Here is a tiny trained network, its code and every weight. The questions are about switching its units off for an input and a class, where a switched-off unit gives its printed mean instead of its output.

import numpy as np


def w(rows, s, z=0):
    codes = np.array(rows[::2]) - 128.0
    scale = np.full(codes.shape[1], s)
    scale[-1] = z or s
    return codes * scale


def norm(h):
    return h / np.sqrt((h * h).mean(-1, keepdims=True) + 1e-5)


def f(y):
    return np.maximum(y, 0)


def log_softmax(a):
    a = a - a.max(-1, keepdims=True)
    return a - np.log(np.exp(a).sum(-1, keepdims=True))


def net(x, mask):
    res = np.array(x, float).reshape(1, 3) / 4 @ E
    u = 0
    for l in range(2):
        y = f(norm(res) @ A[l][:, :-1].T + A[l][:, -1])
        res = res + np.where(mask[u : u + 4], y, B[l][:, -1]) @ B[l][:, :-1]
        u += 4
    return log_softmax(norm(res)[-1] @ U[:, :-1].T + U[:, -1])


A, B = {}, {}
E = w([
[219,254,102,97,127],'x0',
[125,89,162,50,249],'x1',
[187,119,142,178,160],'x2',
],0.0085)
A[0] = w([
[95,165,50,55,166,140],'0.n0',
[81,218,95,68,135,143],'0.n1',
[136,134,132,9,81,47],'0.n2',
[108,225,99,91,109,250],'0.n3',
],0.011,0.0019)
B[0] = w([
[135,190,4,36,77,201],'0.n0',
[67,230,54,30,78,216],'0.n1',
[112,195,28,110,103,183],'0.n2',
[72,160,25,50,45,254],'0.n3',
],0.011,0.0051)
A[1] = w([
[180,105,162,64,138,206],'1.n0',
[190,185,190,172,143,3],'1.n1',
[142,87,113,175,89,147],'1.n2',
[255,139,159,125,108,203],'1.n3',
],0.0095,0.0018)
B[1] = w([
[80,146,64,152,166,198],'1.n0',
[178,254,152,200,151,156],'1.n1',
[94,170,97,179,89,253],'1.n2',
[149,202,211,175,193,205],'1.n3',
],0.0099,0.0028)
U = w([
[176,172,167,176,141,252],'0',
[180,111,171,73,105,3],'1',
[201,102,110,109,107,3],'2',
[182,131,149,97,103,3],'3',
[73,77,133,168,84,253],'4',
[100,222,9,30,56,253],'5',
[158,148,147,100,97,3],'6',
[75,84,138,83,178,211],'7',
],0.014,0.0058)

Each question gives the input, the list of numbers given to net, and the class t.
The units are the neurons (one row each of A and B). Each row of codes is followed by its name. A weight is (code - 128) times the scale printed after its matrix; where a second scale follows, it is the last column's (A, B and U).
mask holds one flag per neuron, layer by layer. A switched-off neuron (its flag False) gives its mean, the last column of its row in B, instead of its output. The means were averaged over made-up inputs and are rounded, as every weight is.
A unit's drop is (log p(t) with every unit on - log p(t) with that unit switched off) / (log p(t) with every unit on - log p(t) with every unit switched off).
The circuit of an input: a set's keep is (log p(t) with only the set's units on - log p(t) with every unit switched off) / (log p(t) with every unit on - log p(t) with every unit switched off). Starting from all 8 units, units are removed one at a time, each time the one whose removal leaves the highest keep (on an exact tie, the one counted first), for as long as the keep stays at least 0.8.
units of the circuit, in order: the units of the circuit, biggest drop first
k most important neurons: the k neurons with the biggest drops, biggest first
k most important neurons of layer l: the k neurons of layer l with the biggest drops, biggest first
drop when u is switched off: that unit's drop, to one decimal
input [-2,0,6], class 0: units of the circuit, in order : (0.n3, 0.n1)
input [-2,8,3], class 7: units of the circuit, in order : (0.n3)
input [-3,4,6], class 4: units of the circuit, in order : (0.n1, 0.n0)
input [-4,7,-1], class 7: 2 most important neurons of layer 0 : (0.n3, 0.n1)
input [2,8,8], class 0: units of the circuit, in order : (0.n3, 1.n3)
input [0,-2,3], class 0: 2 most important neurons : (0.n3, 0.n1)
input [5,3,7], class 0: 2 most important neurons : (1.n3, 0.n1)
input [0,-5,5], class 0: 2 most important neurons : (0.n3, 0.n1)
input [2,-7,8], class 0: 2 most important neurons of layer 0 : (0.n1, 0.n0)
input [-8,4,-5], class 7: 2 most important neurons : (0.n3, 1.n2)
input [-7,-8,-6], class 4: drop when 0.n3 is switched off : 0.2
input [-1,3,8], class 0: drop when 1.n2 is switched off : 0.0
input [-3,-1,6], class 0: drop when 0.n3 is switched off : 0.4
input [-8,-8,-1], class 4: drop when 0.n3 is switched off : 0.1
